Below is a small trained network, with its code and all its weights. Each question gives an input and a class and asks what happens when units are switched off, that is, made to give their printed mean instead of their output.

import numpy as np


def w(rows, s, z=0):
    codes = np.array(rows[::2]) - 128.0
    scale = np.full(codes.shape[1], s)
    scale[-1] = z or s
    return codes * scale


def norm(h):
    return h / np.sqrt((h * h).mean(-1, keepdims=True) + 1e-5)


def f(y):
    return y / 2 * (1 + np.tanh(0.7978845608 * (y + 0.044715 * y**3)))


def log_softmax(a):
    a = a - a.max(-1, keepdims=True)
    return a - np.log(np.exp(a).sum(-1, keepdims=True))


def net(x, mask):
    res = np.array(x, float).reshape(1, 3) / 4 @ E
    u = 0
    for l in range(3):
        y = f(norm(res) @ A[l][:, :-1].T + A[l][:, -1])
        res = res + np.where(mask[u : u + 5], y, B[l][:, -1]) @ B[l][:, :-1]
        u += 5
    return log_softmax(norm(res)[-1] @ U[:, :-1].T + U[:, -1])


A, B = {}, {}
E = w([
[96,176,164,85,131,17,107,103,108],'x0',
[178,222,206,149,255,111,117,147,143],'x1',
[202,44,179,110,184,125,52,78,49],'x2',
],0.0096)
A[0] = w([
[43,152,202,19,87,80,56,130,79,6],'0.n0',
[99,137,94,182,28,114,179,146,155,47],'0.n1',
[85,192,95,180,2,91,197,167,222,47],'0.n2',
[87,196,65,117,129,112,146,231,219,221],'0.n3',
[132,168,169,82,140,93,155,84,127,182],'0.n4',
],0.0067,0.0026)
B[0] = w([
[78,130,95,187,176,46,140,181,68,175],'0.n0',
[123,58,217,119,31,116,165,116,82,196],'0.n1',
[144,66,149,133,89,190,181,1,112,254],'0.n2',
[87,155,137,81,255,198,189,70,139,249],'0.n3',
[48,145,53,228,91,235,7,107,102,166],'0.n4',
],0.0086,0.007)
A[1] = w([
[152,169,176,163,126,30,131,37,69,107],'1.n0',
[22,232,181,102,144,179,27,134,131,253],'1.n1',
[60,151,78,130,124,76,152,160,105,30],'1.n2',
[218,68,127,140,88,166,61,174,103,175],'1.n3',
[182,112,108,131,254,235,76,110,113,113],'1.n4',
],0.0071,0.0031)
B[1] = w([
[103,77,139,153,115,189,99,186,99,170],'1.n0',
[112,84,61,63,114,148,175,161,122,213],'1.n1',
[98,143,219,192,187,90,77,111,156,130],'1.n2',
[177,113,107,122,122,113,102,113,254,200],'1.n3',
[165,218,198,228,108,104,69,111,219,254],'1.n4',
],0.0097,0.0073)
A[2] = w([
[213,85,104,147,90,161,79,188,151,170],'2.n0',
[40,152,154,122,107,90,102,142,33,246],'2.n1',
[130,162,178,137,174,138,126,198,110,114],'2.n2',
[192,136,255,197,100,124,76,134,124,134],'2.n3',
[167,238,137,119,179,162,188,174,120,74],'2.n4',
],0.0098,0.0014)
B[2] = w([
[171,197,157,71,60,55,99,208,150,235],'2.n0',
[174,26,60,177,195,182,90,212,1,218],'2.n1',
[83,71,103,70,143,21,212,63,149,170],'2.n2',
[99,144,174,236,99,173,120,228,114,254],'2.n3',
[47,201,89,45,216,49,28,23,156,214],'2.n4',
],0.0082,0.0061)
U = w([
[64,209,120,86,216,149,115,46,170,135],'0',
[135,173,100,112,172,109,139,175,110,44],'1',
[164,147,112,104,147,86,191,153,109,2],'2',
[172,167,223,224,93,154,61,186,158,150],'3',
[145,144,147,70,137,87,165,140,103,23],'4',
[105,78,133,95,94,222,240,45,78,180],'5',
[192,91,70,1,45,124,116,151,158,135],'6',
[96,63,92,158,159,157,78,168,5,195],'7',
],0.013,0.0054)

Each question gives the input, the list of numbers given to net, and the class t.
The units are the neurons (one row each of A and B). Each row of codes is followed by its name. A weight is (code - 128) times the scale printed after its matrix; where a second scale follows, it is the last column's (A, B and U).
mask holds one flag per neuron, layer by layer. A switched-off neuron (its flag False) gives its mean, the last column of its row in B, instead of its output. The means were averaged over made-up inputs and are rounded, as every weight is.
A unit's drop is (log p(t) with every unit on - log p(t) with that unit switched off) / (log p(t) with every unit on - log p(t) with every unit switched off).
The circuit of an input: a set's keep is (log p(t) with only the set's units on - log p(t) with every unit switched off) / (log p(t) with every unit on - log p(t) with every unit switched off). Starting from the 12 units with the biggest drops (on a tie, the unit counted first), units are removed one at a time, each time the one whose removal leaves the highest keep (on an exact tie, the one counted first), for as long as the keep stays at least 0.8.
units of the circuit, in order: the units of the circuit, biggest drop first
most important unit: the unit with the biggest drop
top k neurons: the k neurons with the biggest drops, biggest first
k most important neurons of layer l: the k neurons of layer l with the biggest drops, biggest first
drop when u is switched off: that unit's drop, to one decimal
input [-7,-4,-1], class 6: 2 most important neurons of layer 2 => [2.n0 2.n3]
input [1,0,-7], class 5: units of the circuit, in order => [0.n2]
input [1,-7,1], class 6: top 3 neurons => [0.n3 1.n4 0.n2]
input [-2,-3,3], class 6: top 3 neurons => [0.n3 1.n3 0.n4]
input [-7,-7,7], class 6: units of the circuit, in order => [1.n3 2.n0]
input [5,-1,-3], class 5: top 2 neurons => [0.n2 0.n3]
input [2,-5,2], class 7: top 2 neurons => [0.n0 1.n4]
input [-3,3,-4], class 0: top 2 neurons => [2.n4 0.n3]
input [-3,-5,1], class 6: top 2 neurons => [1.n4 0.n3]
input [-7,-4,2], class 6: top 2 neurons => [0.n3 1.n4]
input [-4,0,-6], class 5: top 2 neurons => [0.n2 0.n1]
input [1,5,0], class 0: top 2 neurons => [1.n1 0.n2]
input [6,2,8], class 7: top 3 neurons => [0.n0 2.n1 0.n2]
input [-5,5,-8], class 0: units of the circuit, in order => [2.n4]
input [-3,2,-8], class 5: 2 most important neurons of layer 0 => [0.n2 0.n1]
input [4,-6,-1], class 7: 2 most important neurons of layer 1 => [1.n3 1.n1]
input [0,-6,8], class 6: 3 most important neurons of layer 1 => [1.n4 1.n3 1.n2]
input [-6,-7,6], class 6: 2 most important neurons of layer 0 => [0.n3 0.n4]
input [-3,2,-7], class 5: drop when 0.n2 is switched off => 1.0
input [-8,7,-3], class 0: most important unit => 2.n4
